Below is a small trained network, with its code and all its weights. Each question gives an input and a class and asks what happens when units are switched off, that is, made to give their printed mean instead of their output.

import numpy as np


def w(rows, s, z=0):
    codes = np.array(rows[::2]) - 128.0
    scale = np.full(codes.shape[1], s)
    scale[-1] = z or s
    return codes * scale


def norm(h):
    return h / np.sqrt((h * h).mean(-1, keepdims=True) + 1e-5)


def f(y):
    return np.maximum(y, 0)


def log_softmax(a):
    a = a - a.max(-1, keepdims=True)
    return a - np.log(np.exp(a).sum(-1, keepdims=True))


def net(x, mask):
    res = np.array(x, float).reshape(1, 2) / 4 @ E
    u = 0
    for l in range(3):
        y = f(norm(res) @ A[l][:, :-1].T + A[l][:, -1])
        res = res + np.where(mask[u : u + 7], y, B[l][:, -1]) @ B[l][:, :-1]
        u += 7
    return log_softmax(norm(res)[-1] @ U[:, :-1].T + U[:, -1])


A, B = {}, {}
E = w([
[76,240,232,252,135,172,55,82,170,2,149],'x0',
[26,100,63,123,200,166,62,45,194,194,123],'x1',
],0.00082)
A[0] = w([
[100,72,11,50,167,104,186,151,118,233,152,174],'0.n1',
[112,121,101,99,178,113,159,155,108,123,238,74],'0.n2',
[148,156,113,146,102,103,99,144,118,111,222,41],'0.n3',
[198,164,180,149,25,96,180,238,62,65,155,123],'0.n4',
[104,18,93,139,168,153,112,148,144,145,227,2],'0.n5',
[62,189,206,234,157,236,48,112,158,90,117,152],'0.n6',
[44,127,110,180,208,186,90,95,189,144,127,144],'0.n7',
],0.0011,0.0027)
B[0] = w([
[164,117,161,207,88,93,81,89,149,78,119,251],'0.n1',
[122,167,153,112,96,119,99,40,116,108,137,128],'0.n2',
[158,171,121,81,70,91,153,89,129,76,177,128],'0.n3',
[123,148,133,59,156,116,108,64,119,171,121,223],'0.n4',
[127,67,119,136,146,154,83,252,165,220,129,128],'0.n5',
[184,115,61,90,116,31,152,133,151,143,139,242],'0.n6',
[155,166,179,59,101,140,146,110,73,126,83,198],'0.n7',
],0.0019,0.0024)
A[1] = w([
[6,110,49,121,222,219,109,90,181,208,121,70],'1.n1',
[122,38,50,113,135,154,157,202,113,201,137,11],'1.n2',
[166,171,132,80,97,96,147,166,118,119,107,180],'1.n3',
[136,150,177,136,108,148,199,241,59,96,127,9],'1.n4',
[144,78,192,199,59,153,103,102,97,100,102,31],'1.n5',
[135,118,126,62,138,118,135,117,75,190,109,144],'1.n6',
[73,205,200,211,167,177,89,127,154,66,129,90],'1.n7',
],0.0026,0.0013)
B[1] = w([
[168,166,232,45,79,170,110,164,6,147,158,197],'1.n1',
[80,140,91,241,87,86,179,190,206,48,40,181],'1.n2',
[76,104,108,129,167,174,102,99,141,186,133,252],'1.n3',
[80,183,204,61,80,217,71,120,52,209,125,174],'1.n4',
[90,188,101,89,202,130,122,104,146,171,153,153],'1.n5',
[106,180,122,195,138,113,123,138,179,76,121,223],'1.n6',
[157,10,55,166,68,88,196,206,155,148,66,213],'1.n7',
],0.0026)
A[2] = w([
[96,67,126,117,251,140,128,103,142,82,222,11],'2.n1',
[99,142,219,82,125,221,126,150,11,177,142,20],'2.n2',
[133,78,80,215,106,106,177,194,203,55,99,43],'2.n3',
[152,156,238,22,104,168,83,133,3,169,164,62],'2.n4',
[115,87,81,140,223,131,101,78,166,116,178,70],'2.n5',
[110,120,92,154,250,142,96,89,189,96,185,39],'2.n6',
[67,97,58,175,115,161,205,163,138,56,72,5],'2.n7',
],0.0033,0.002)
B[2] = w([
[152,180,163,66,149,154,118,79,187,184,144,133],'2.n1',
[128,63,154,81,63,96,69,98,97,93,58,218],'2.n2',
[188,46,54,201,68,23,152,186,192,201,61,248],'2.n3',
[21,40,223,53,74,201,1,24,64,30,58,254],'2.n4',
[150,175,212,61,149,191,140,80,131,136,146,156],'2.n5',
[219,155,152,91,167,113,175,102,201,203,196,157],'2.n6',
[222,89,116,146,63,48,119,156,189,195,76,188],'2.n7',
],0.0035,0.0044)
U = w([
[245,10,18,244,15,12,222,218,247,236,6,252],'0',
[18,15,250,14,23,243,17,9,16,15,13,241],'1',
[242,245,223,16,234,228,231,8,244,243,237,243],'2',
[13,227,13,235,240,247,246,238,20,17,252,3],'3',
[11,230,16,238,242,246,238,236,20,21,244,3],'4',
[14,243,12,239,242,241,236,244,9,24,238,3],'5',
[17,236,19,242,247,237,242,238,16,20,238,3],'6',
[13,235,15,233,240,239,239,238,20,16,243,3],'7',
],0.0044,0.004)

Each question gives the input, the list of numbers given to net, and the class t.
The units are the neurons (one row each of A and B). Each row of codes is followed by its name. A weight is (code - 128) times the scale printed after its matrix; where a second scale follows, it is the last column's (A, B and U).
mask holds one flag per neuron, layer by layer. A switched-off neuron (its flag False) gives its mean, the last column of its row in B, instead of its output. The means were averaged over made-up inputs and are rounded, as every weight is.
A unit's drop is (log p(t) with every unit on - log p(t) with that unit switched off) / (log p(t) with every unit on - log p(t) with every unit switched off).
most important unit: the unit with the biggest drop
top k neurons: the k neurons with the biggest drops, biggest first
drop of u: that unit's drop, to one decimal
input [1,0], class 2: top 2 neurons : [1.n7; 1.n2]
input [2,2], class 2: top 3 neurons : [0.n6; 1.n1; 1.n7]
input [3,-1], class 2: top 3 neurons : [0.n6; 1.n1; 1.n4]
input [4,1], class 0: most important unit : 0.n4
input [2,1], class 2: top 3 neurons : [0.n6; 1.n1; 1.n7]
input [1,3], class 2: top 2 neurons : [0.n7; 0.n6]
input [7,7], class 0: top 2 neurons : [1.n7; 0.n4]
input [2,3], class 2: top 3 neurons : [0.n6; 0.n7; 1.n7]
input [-3,-1], class 2: top 3 neurons : [0.n1; 0.n6; 1.n1]
input [1,-2], class 2: top 2 neurons : [0.n4; 1.n1]
input [-3,0], class 2: top 4 neurons : [0.n1; 1.n5; 0.n6; 1.n1]
input [6,6], class 0: top 4 neurons : [1.n7; 0.n4; 1.n4; 2.n4]
input [5,5], class 0: top 2 neurons : [1.n7; 0.n4]
input [8,-7], class 0: most important unit : 1.n7
input [-5,-8], class 1: drop of 1.n4 : 0.3
input [7,5], class 0: drop of 1.n7 : 1.5
input [-5,-7], class 1: drop of 1.n4 : 7.2
